Here is a tiny trained network, its code and every weight. The questions are about switching its units off for an input and a target symbol, where a switched-off unit gives its printed mean instead of its output.

import numpy as np


def w(rows, s, z=0):
    codes = np.array(rows[::2]) - 128.0
    scale = np.full(codes.shape[1], s)
    scale[-1] = z or s
    return codes * scale


def norm(h):
    return h / np.sqrt((h * h).mean(-1, keepdims=True) + 1e-5)


def f(y):
    return np.maximum(y, 0)


def softmax(a):
    e = np.exp(a - a.max(-1, keepdims=True))
    return e / e.sum(-1, keepdims=True)


def log_softmax(a):
    a = a - a.max(-1, keepdims=True)
    return a - np.log(np.exp(a).sum(-1, keepdims=True))


def net(x, mask):
    ids = ['βγδεζθλμξπστφψω'.index(c) for c in x.split()]
    T = len(ids)
    res = E[ids] + P[:T]
    q, k, v = (norm(res) @ M[0].T for M in (Q, K, V))
    z = softmax(np.where(np.tri(T) > 0, q @ k.T / 3**0.5, -1e9)) @ v
    res = res + np.where(mask[0], z, O[0][:, -1]) @ O[0][:, :-1]
    y = f(norm(res) @ A[0][:, :-1].T + A[0][:, -1])
    res = res + np.where(mask[1:13], y, B[0][:, -1]) @ B[0][:, :-1]
    return log_softmax(norm(res)[-1] @ U[:, :-1].T + U[:, -1])


Q, K, V, O, A, B = {}, {}, {}, {}, {}, {}
E = w([
[141,160,170,94,165,113,117,118,104,71,150,228],'β',
[173,187,149,103,165,133,105,136,127,98,133,249],'γ',
[139,173,194,86,157,116,141,83,88,51,185,200],'δ',
[144,178,191,107,162,139,142,108,102,60,162,202],'ε',
[97,135,241,107,142,68,137,82,43,79,154,86],'ζ',
[172,136,127,199,100,134,69,94,114,203,31,117],'θ',
[112,165,181,86,158,117,134,103,93,62,161,221],'λ',
[254,61,138,167,154,200,97,241,133,158,83,197],'μ',
[89,129,168,134,3,18,82,52,85,85,163,133],'ξ',
[133,191,167,64,153,94,127,119,83,36,156,191],'π',
[145,182,192,102,183,116,117,174,116,86,117,206],'σ',
[70,17,67,51,190,104,165,75,215,163,59,52],'τ',
[150,174,201,109,179,134,145,137,118,55,180,201],'φ',
[140,113,202,168,207,134,122,192,122,81,86,138],'ψ',
[106,144,107,87,83,157,111,67,13,132,147,103],'ω',
],0.0029)
P = w([
[147,164,149,179,160,184,1,126,122,102,160,123],'0',
[142,151,164,131,127,169,70,121,128,97,133,122],'1',
[136,141,160,123,125,155,96,122,126,111,130,133],'2',
[134,139,155,119,125,143,114,124,123,118,126,137],'3',
[130,135,148,119,126,130,129,130,115,125,121,142],'4',
[128,132,150,117,127,120,146,134,107,136,123,148],'5',
[123,124,150,121,135,109,163,134,97,141,127,156],'6',
[127,125,137,127,138,92,173,143,89,147,129,159],'7',
],0.0045)
Q[0] = w([
[92,71,83,43,127,114,186,84,142,156,132,87],'H1',
[125,158,103,103,104,170,92,116,133,78,181,100],'H1',
[138,166,149,103,76,144,115,116,2,129,140,154],'H1',
],0.0067)
K[0] = w([
[124,145,159,124,68,66,188,136,3,134,141,177],'H1',
[132,155,157,140,89,150,48,123,78,57,207,130],'H1',
[55,112,38,44,150,131,110,60,157,114,176,39],'H1',
],0.0051)
V[0] = w([
[172,205,55,157,1,148,71,145,182,129,185,172],'H1',
[110,162,171,120,106,45,185,132,67,94,179,201],'H1',
[206,87,116,89,174,184,178,220,123,144,131,196],'H1',
],0.003)
O[0] = w([
[122,166,160,168,177,84,183,78,164,199,123,252,123],'H1',
[146,168,184,174,135,189,60,148,232,91,73,211,8],'H1',
[103,188,220,79,64,87,81,82,107,149,184,129,43],'H1',
],0.0032,0.0011)
A[0] = w([
[148,109,120,139,165,172,126,166,159,139,115,155,88],'N1',
[123,170,119,169,118,136,146,129,190,112,137,163,90],'N2',
[95,97,134,122,154,140,107,139,158,93,109,94,118],'N3',
[123,209,150,124,173,129,160,115,143,143,116,148,86],'N4',
[106,138,156,111,143,95,143,92,133,120,151,142,77],'N5',
[139,125,111,137,122,138,137,112,87,171,145,130,126],'N6',
[132,109,62,121,99,87,255,155,120,152,143,97,3],'N7',
[98,165,141,154,74,122,69,108,132,139,123,120,87],'N8',
[141,139,100,143,150,178,103,149,154,123,119,148,106],'N9',
[117,145,145,123,103,136,138,123,105,102,121,112,131],'N10',
[151,139,150,147,129,155,67,101,123,127,128,131,104],'N11',
[161,140,154,111,112,146,125,171,135,120,154,124,143],'N12',
],0.0074,0.0044)
B[0] = w([
[66,189,68,122,152,184,133,155,109,62,161,62,184],'N1',
[131,86,175,94,78,75,131,97,110,182,77,140,170],'N2',
[157,122,136,124,73,109,137,122,147,147,129,187,163],'N3',
[89,142,73,169,154,167,97,156,76,72,122,133,224],'N4',
[106,171,108,130,144,170,132,192,107,123,121,97,188],'N5',
[116,109,167,113,96,88,119,119,171,106,105,163,189],'N6',
[128,254,166,160,98,129,248,183,37,115,153,129,165],'N7',
[130,142,85,125,192,192,130,143,138,107,170,91,175],'N8',
[158,147,168,156,138,116,105,141,105,159,161,112,188],'N9',
[124,121,90,149,144,133,113,124,158,164,118,136,197],'N10',
[90,141,90,123,142,138,172,179,106,107,133,116,255],'N11',
[113,111,111,139,124,104,124,69,153,147,96,123,223],'N12',
],0.0063,0.0038)
U = w([
[147,131,146,123,125,124,136,102,144,139,147,131,76],'β',
[46,119,117,126,117,98,148,146,111,123,11,209,98],'γ',
[159,135,147,110,112,121,132,118,158,123,147,125,88],'δ',
[152,131,135,125,115,123,129,104,150,140,152,136,86],'ε',
[176,117,120,120,95,136,144,138,162,105,154,120,86],'ζ',
[147,143,119,128,130,126,212,91,132,155,143,135,38],'θ',
[154,131,153,112,117,125,129,119,158,126,147,127,93],'λ',
[106,161,183,53,119,108,139,134,122,192,146,75,94],'μ',
[96,170,77,171,179,186,120,181,94,85,149,100,179],'ξ',
[154,142,147,114,101,130,128,118,157,124,152,124,94],'π',
[171,109,200,165,128,61,83,83,118,162,120,207,240],'σ',
[158,22,59,101,103,92,1,73,96,103,119,55,125],'τ',
[156,131,145,109,125,126,139,112,158,145,146,130,100],'φ',
[182,116,185,127,101,96,98,111,133,167,170,163,255],'ψ',
[156,112,102,116,131,128,188,106,150,142,140,122,68],'ω',
],0.0074,0.004)

Each question gives the input, a string of symbols that net reads in full, and the target symbol t.
The units are the heads (3 rows each of Q, K, V and O) and the neurons (one row each of A and B). Each row of codes is followed by its name. A weight is (code - 128) times the scale printed after its matrix; where a second scale follows, it is the last column's (O, A, B and U).
mask holds one flag per unit, heads first, then neurons. A switched-off unit (its flag False) gives its mean, the last column of its rows in O or B, instead of its output. The means were averaged over made-up inputs and are rounded, as every weight is.
A unit's drop is (log p(t) with every unit on - log p(t) with that unit switched off) / (log p(t) with every unit on - log p(t) with every unit switched off).
The circuit of an input: a set's keep is (log p(t) with only the set's units on - log p(t) with every unit switched off) / (log p(t) with every unit on - log p(t) with every unit switched off). Starting from the 12 units with the biggest drops (on a tie, the unit counted first), units are removed one at a time, each time the one whose removal leaves the highest keep (on an exact tie, the one counted first), for as long as the keep stays at least 0.8.
circuit, biggest first: the units of the circuit, biggest drop first
top k neurons: the k neurons with the biggest drops, biggest first
drop of u: that unit's drop, to one decimal
input ψ γ φ ε ω φ ω, target γ: circuit, biggest first => H1, N1, N4, N6
input δ θ μ ψ β μ μ, target σ: top 2 neurons => N11, N4
input π θ ξ θ ξ ψ ξ, target σ: circuit, biggest first => N11, N1
input λ π π ω ψ ψ, target γ: circuit, biggest first => H1, N3, N12
input π ε μ π θ σ μ, target γ: top 2 neurons => N1, N12
input μ δ τ θ, target τ: circuit, biggest first => H1, N11
input ξ β σ ψ μ τ, target μ: circuit, biggest first => H1, N4
input ψ σ φ ζ ζ, target γ: circuit, biggest first => H1, N3, N1, N10
input μ ω γ σ θ θ τ ψ, target τ: top 2 neurons => N7, N11
input β ψ β ψ, target γ: top neuron => N3
input ξ θ γ τ, target γ: top 3 neurons => N3, N8, N11
input ω σ ξ ψ θ ψ ψ, target σ: top 2 neurons => N11, N4
input μ μ θ μ μ ψ ξ, target ξ: top 2 neurons => N8, N5
input φ ξ μ ζ ξ, target γ: top 2 neurons => N2, N8
input ψ μ ζ θ θ μ μ τ, target μ: top 2 neurons => N4, N11
input μ θ φ θ, target γ: top 2 neurons => N6, N1
input θ μ φ ψ ζ β ψ μ, target γ: drop of N12 => 1.0
input ξ φ π ψ ξ μ ψ ξ, target σ: drop of H1 => 1.1
input ε ω ζ μ μ ε ω, target γ: drop of N2 => 0.1
